Each row has two labels, one from each of two sets.
[-.03, -.09, -.16, .01, -.39, .05, -.17, -.05, .02, -.02, -.01, -.04, -.51, .04, -.01, -.07, -.05, .12, .05, .00, .06, -.04, .12, .22, -.16, .12, -.11, .05, -.01, -.08, -.03, -.30, .13, .21, -.22, -.04, -.17, .07, -.06, .07, .03, -.01, .08, -.04, .21, .02, -.23, .11, .06, .06, -.04, .20, -.03, -.17, .10, .07, -.10]	[20] (80)
[-.05, .00, -.07, -.14, .33, .00, -.26, .00, .26, .10, .10, .22, -.10, -.36, -.13, -.05, -.01, -.17, .01, -.10, .02, -.16, -.17, .18, .15, .23, -.12, .18, -.05, -.26, -.07, -.50, .08, .09, .15, -.23, .14, -.09, -.01, .00, .06, .06, .12, .39, .14, -.04, .03, .07, .08, .09, .17, .21, .02, -.06, -.33, -.09, -.19]	[20] (77)
[-.01, -.08, -.15, -.06, .12, -.04, .08, .01, .14, .08, -.05, .06, .15, .07, -.15, -.10, .01, -.04, .08, -.06, .08, -.14, .18, .07, -.07, .24, -.11, -.02, -.04, -.16, .09, -.35, -.01, -.03, -.11, -.13, -.08, .04, .02, -.10, .05, -.03, -.03, .18, -.05, .13, .06, .01, -.07, .00, -.02, -.04, .01, -.07, -.05, .14, -.04]	[20] (76)
[.09, -.17, -.09, -.09, .16, .03, .07, .00, .23, .09, .06, .08, -.20, -.16, -.07, -.13, .12, -.05, .07, -.17, .10, -.14, .03, .73, .06, .10, -.15, -.01, .07, -.20, .00, -.24, .01, -.02, -.03, -.12, -.04, .12, .00, -.04, .08, -.10, .15, .22, .20, .02, -.02, .01, -.05, .05, .08, .06, -.06, -.31, -.15, .07, -.06]	[20] (77)
[-.07, -.09, -.01, -.03, .06, .09, .01, -.16, .00, -.02, -.05, .03, -.05, -.07, .01, -.04, .01, -.05, -.07, .08, -.08, -.03, -.04, .15, .09, -.05, -.01, -.01, -.04, -.04, .09, -.22, .04, -.13, .00, -.14, .01, .02, .02, .04, -.04, -.07, -.01, .11, .13, .06, -.06, .10, -.08, .12, .09, -.09, .02, .04, -.01, .18, .10]	[20] (75)
[.00, -.04, -.09, -.04, .16, .08, -.73, -.05, .07, -.06, -.02, .13, -.07, .00, .03, -.09, .11, -.12, -.04, .00, .05, -.15, -.07, .12, .02, .10, -.02, .05, -.07, -.11, .00, -.35, .07, -.03, -.05, .22, .06, .02, .11, -.09, .04, -.01, .09, .24, .15, .06, -.12, .04, -.01, .01, .09, .04, .00, .05, -.13, .10, -.07]	[20] (75)
[.07, -.02, -.03, -.05, .19, .24, .01, -.01, .15, -.04, -.07, .17, -.05, -.16, -.15, -.10, -.02, -.07, .01, -.16, .12, -.21, .12, .09, .04, .15, -.14, .18, .01, -.20, .06, -.34, .16, -.14, .00, -.07, -.03, .05, .05, -.05, .00, .10, .02, .20, .01, -.04, .02, -.07, -.07, .01, .12, .11, -.01, -.13, -.15, .14, .03]	[20] (76)
[.05, .14, -.13, -.06, .08, .05, -.03, -.02, .01, .09, -.09, .09, -.17, .03, -.04, -.10, .03, .31, .04, .02, -.01, -.17, .18, .14, -.21, .17, -.11, -.01, -.14, -.03, .10, -.48, .25, .24, -.10, -.19, .03, .02, .01, .29, -.01, .18, .12, .30, .24, .03, -.01, .12, -.07, -.07, -.03, .23, -.03, -.20, -.10, .00, -.11]	[20] (70)
[.09, -.01, -.23, -.07, .04, .00, -.10, -.03, -.03, .11, -.21, .12, -.14, .10, -.08, -.19, .02, -.02, .07, .07, .02, -.12, .05, .11, -.23, .12, -.10, -.09, -.12, .02, .16, -.40, .17, .25, -.15, -.20, .12, .05, -.03, .12, .10, .31, .03, .20, .06, .12, -.14, .09, -.02, .05, -.02, .15, -.02, -.10, .00, .06, -.11]	[20] (70)
[.08, .01, -.09, -.09, .07, .06, -.27, -.06, .09, -.12, .05, .07, -.28, -.25, .01, -.12, -.08, -.18, -.16, -.11, .19, -.18, .01, .19, .00, .15, -.21, .07, -.07, -.18, .08, -.43, .21, -.05, -.15, -.13, -.02, .06, -.01, .07, -.02, -.03, .05, .13, .36, -.06, -.10, .14, .02, .10, .01, .04, .00, .09, -.14, .13, -.10]	[25] (75)
[-.04, .02, -.13, -.09, .10, .13, -.17, -.09, -.02, -.15, .15, .03, .03, -.06, .05, -.04, .03, -.04, -.09, -.14, .18, -.03, .16, .14, .11, .04, -.20, .15, .11, -.15, .21, -.39, -.25, -.11, -.04, -.02, -.18, .05, -.05, .17, -.05, -.12, -.03, .04, .14, .03, -.13, .07, .03, .08, .11, -.10, .08, .13, .02, .20, -.03]	[25] (75)
[.09, .01, -.02, -.06, .03, .00, -.21, -.07, .13, -.16, -.14, .04, -.12, -.13, -.09, -.22, .00, .04, -.08, -.07, .15, -.24, .33, .14, -.17, .10, -.13, -.01, -.07, -.29, .10, -.34, .21, .11, -.22, -.07, -.14, .08, -.03, .02, -.03, .16, .14, .18, .15, .00, -.04, .09, .10, .04, -.12, .12, .02, -.09, .01, .15, -.12]	[25] (70)
[-.02, -.13, -.12, -.03, .07, .14, -.19, .22, .15, .07, -.02, .10, -.22, -.26, -.02, -.13, -.07, -.12, .10, -.13, .18, -.10, .14, .13, .14, .13, -.18, .12, .17, -.23, -.01, -.51, -.04, -.03, -.08, -.09, -.09, .07, -.07, .10, .09, -.18, -.07, .15, .05, .06, -.01, .12, .05, .06, .08, -.04, .07, -.07, -.16, .29, -.12]	[20] (75)
[.14, -.13, -.01, -.07, .10, .02, -.06, .04, .30, .08, .04, .11, -.10, -.19, -.19, -.05, .01, -.12, .08, -.16, .13, -.13, .09, .12, -.02, .13, -.09, .08, .01, -.27, -.10, -.20, .12, -.13, -.04, -.08, -.09, .12, .00, -.15, .13, -.15, .10, .02, .16, .08, -.10, -.05, .01, .02, .14, .05, -.11, -.21, -.11, .08, .02]	[20] (77)
[-.08, -.12, -.12, .02, -.01, .10, -.10, -.03, .01, -.04, -.07, .06, -.10, .21, .04, -.10, .07, .00, .01, .02, .08, -.10, .04, .19, -.18, .09, -.08, -.11, .04, -.05, .16, -.40, .06, .08, -.14, -.03, .02, .01, .06, .04, .00, .01, .01, .19, .07, .09, -.10, .09, -.11, .03, -.04, .16, .01, -.08, -.02, .19, -.03]	[20] (70)
[.09, -.10, -.07, -.11, .10, -.01, -.16, .00, .17, .11, -.01, .09, -.21, -.15, -.02, -.15, -.05, .02, .07, .02, .06, -.16, .02, .10, -.04, .10, .01, .02, -.05, -.14, .08, -.40, .17, .17, -.04, -.12, .08, .05, -.01, -.04, .14, .02, .08, .12, .14, .01, -.01, .04, -.04, .10, .07, .17, -.03, -.20, .01, .01, -.13]	[20] (80)
[-.02, -.09, -.04, -.06, .06, .08, -.23, .00, -.04, -.08, .05, .04, -.18, .06, .02, -.05, .04, .02, -.08, -.09, .19, .01, .12, .06, -.11, .08, -.10, .10, -.03, -.09, -.02, -.20, .05, -.06, -.11, .02, -.08, .09, -.18, -.07, -.08, -.04, -.03, -.04, .20, -.01, -.08, .04, .02, .14, .00, .18, .03, .00, .01, .07, -.05]	[25] (75)

Each row has two labels, one from each of two sets.
[-.03, .03, -.04, -.06, .11, -.11, -.05, .21, .09, -.03, -.02, -.01, -.21, .02, .08, -.07, .03, -.10, -.01, .05, -.15, -.03, -.10, .02, .16, .04, -.05, .01, .11, .05, .03, .04, -.01, .05, .04, -.05, .20, -.11, -.02, -.12, -.08, .09, .02, -.13, -.16, .05, .05, -.08, .12, -.06, .10, .00, -.01, -.01, .01, .17, .08]	FG Zl
[.08, .00, .01, .00, .13, -.02, .03, .11, .13, -.06, -.01, .00, -.19, .05, .00, -.05, -.01, .03, .02, .05, -.04, -.07, -.01, -.03, .00, .01, -.09, .04, -.04, .00, .04, -.02, .00, .03, -.03, -.08, .11, .05, -.07, -.14, .00, .05, .03, -.11, -.26, .02, -.05, .05, .05, -.05, .13, .04, -.03, -.05, -.05, .11, .05]	Fh Tg
[.11, -.03, .00, .00, .07, -.01, -.04, .16, .00, -.08, .01, -.06, -.23, -.02, .01, -.05, -.04, .06, .03, -.03, -.02, -.14, .06, .01, .01, .02, -.06, .04, -.07, -.06, .00, .11, .02, .06, .04, .00, .09, .00, -.03, .01, -.06, .02, .00, -.13, -.35, -.05, -.01, -.02, .09, .01, .02, -.02, -.01, .05, .00, .08, .05]	Lc Tg
[.16, -.04, -.03, .01, .10, .05, -.02, .03, .00, -.03, -.09, .19, -.09, -.03, .04, .13, .11, -.04, -.08, .01, -.02, .03, .16, -.14, .02, .01, .00, .09, -.08, -.06, .01, .01, .03, -.03, -.07, -.03, .12, .19, -.11, .00, .00, .29, -.02, -.07, -.08, -.06, -.11, .05, .08, -.08, .17, .13, -.05, .09, .01, -.02, .17]	Fh Tg
[.03, -.03, -.07, .02, .18, -.04, -.02, .11, .07, -.05, .02, -.02, -.27, .01, .06, -.12, .01, .00, .03, .00, -.03, -.07, -.04, -.03, .06, .01, -.03, .04, -.01, -.04, .02, .06, -.05, .07, .00, -.02, .07, .05, -.05, -.08, -.01, .06, -.03, -.14, -.27, .05, .00, .04, .09, -.03, .21, .03, -.02, .02, .02, .06, .12]	Lc Tg
